Group and class of each row
[.24, -.08, .22, .12, .01, .22, .06, -.08, .11, -.09, -.08, -.02, .17, .04, -.04, -.36, .06, -.08, .11, .02, .05, -.10, -.04, .07, .08, -.15]	D <43>
[-.13, .11, .13, -.05, .09, -.15, -.03, .00, -.08, .06, .50, -.06, .12, .12, -.01, .34, -.15, .07, .13, .02, -.03, .08, -.24, -.12, -.16, -.05]	K <39>
[.28, -.06, .05, -.04, -.11, .34, -.19, -.06, .14, .05, -.05, .14, .06, -.05, -.06, -.71, .16, .05, -.22, .01, -.02, -.06, -.06, -.03, .14, .05]	D <34>
[-.16, .18, .03, .02, .13, -.08, .02, .08, -.24, -.04, .04, -.15, .08, -.04, .01, .25, -.20, -.18, .28, .03, .00, .16, -.04, .06, -.22, -.13]	K <44>
[-.15, .06, -.27, -.01, .10, .24, .02, .08, .38, .08, .05, .18, .14, .12, -.08, -.18, -.03, -.23, -.03, .00, .04, -.08, -.05, -.05, -.04, -.25]	J <30>
[-.09, .11, .08, .13, -.12, -.13, -.02, .12, -.07, -.20, -.01, -.18, .16, .02, .06, .17, -.12, -.05, .24, -.08, -.11, .03, -.08, .01, -.09, -.26]	K <44>
[.22, -.01, -.05, .11, -.11, .32, .21, -.06, .27, -.07, .01, .26, .20, -.13, -.03, -.48, .14, -.01, .02, .06, -.04, -.11, .13, -.02, .13, .01]	D <34>
[.30, -.02, .17, -.03, -.14, .33, -.01, .10, .46, -.01, -.10, .18, .35, .07, -.14, -.36, .04, .19, .00, -.08, .00, -.24, .07, .02, .12, .02]	D <34>
[.40, .01, .27, -.03, -.14, .10, -.04, -.15, .28, -.05, -.15, .14, .17, .04, -.03, -.59, .10, .08, -.09, .02, -.07, -.08, -.08, -.02, -.03, -.02]	D <43>
[-.03, .05, -.13, .15, -.05, .01, .14, .04, .48, .05, .05, .14, .20, -.15, .01, .03, .08, -.20, .18, -.01, .02, -.11, -.08, -.05, -.03, -.08]	J <38>
[-.11, -.05, -.29, .17, .15, -.04, .15, .02, .29, .10, .09, .13, -.01, .19, -.13, .02, -.02, -.23, .17, .04, .07, -.12, -.29, -.04, -.07, -.17]	J <38>
[-.13, .09, -.06, -.08, .18, .00, -.12, .21, .26, .05, .00, .15, .19, .01, -.13, -.02, .25, -.28, .05, -.01, .13, -.05, -.08, .02, -.11, -.43]	J <30>
[-.13, .27, .08, -.03, .10, -.01, .05, -.07, .11, -.12, .14, -.15, .35, .11, -.01, .23, -.13, -.07, .33, -.03, -.04, .00, .02, .06, -.04, -.04]	K <39>
[-.11, .13, .09, -.01, .11, -.06, -.27, -.15, -.07, -.09, .16, -.04, .19, .20, -.10, .14, -.18, -.19, .20, .05, .06, .08, -.12, -.07, -.21, -.17]	K <44>
[-.09, .05, .09, -.04, .05, -.11, -.05, -.05, .13, -.09, .14, -.04, .31, .17, .07, .07, -.23, -.05, .45, -.05, .02, .05, -.07, .01, -.02, -.14]	K <39>
[-.11, -.14, .29, .05, -.04, -.19, .04, .09, -.21, -.11, .12, -.23, .16, -.07, -.03, .28, .03, -.25, .29, -.11, -.22, .14, -.16, .06, -.08, -.05]	K <39>
[-.10, .04, .20, .02, .11, -.11, -.08, .02, -.05, -.18, .09, -.09, .30, .17, -.27, .29, -.16, -.02, .23, -.08, -.02, .16, -.10, .00, -.09, -.12]	K <39>
[.27, .04, .20, -.07, -.04, .10, .16, -.05, .20, -.01, -.09, .08, .13, .10, -.20, -.66, .19, .12, -.09, -.05, -.08, -.18, -.02, -.07, .08, -.05]	D <34>
[-.16, .05, .05, -.03, .07, -.20, .00, .05, -.04, -.07, .09, -.10, .05, .05, -.04, .34, -.03, -.11, .06, -.07, -.04, .07, .01, .28, -.15, .02]	K <39>
[-.04, .12, .07, .02, .03, -.08, .00, .00, .11, .08, -.05, -.04, .33, .09, -.07, .13, .02, -.15, .28, -.23, .00, .04, -.11, -.08, -.27, -.17]	K <39>
[-.10, .03, -.28, .07, .13, .18, .02, .13, .20, .08, .10, .08, .17, -.09, -.12, -.19, .04, -.37, .07, -.01, -.02, -.04, -.04, -.01, -.01, -.15]	J <30>
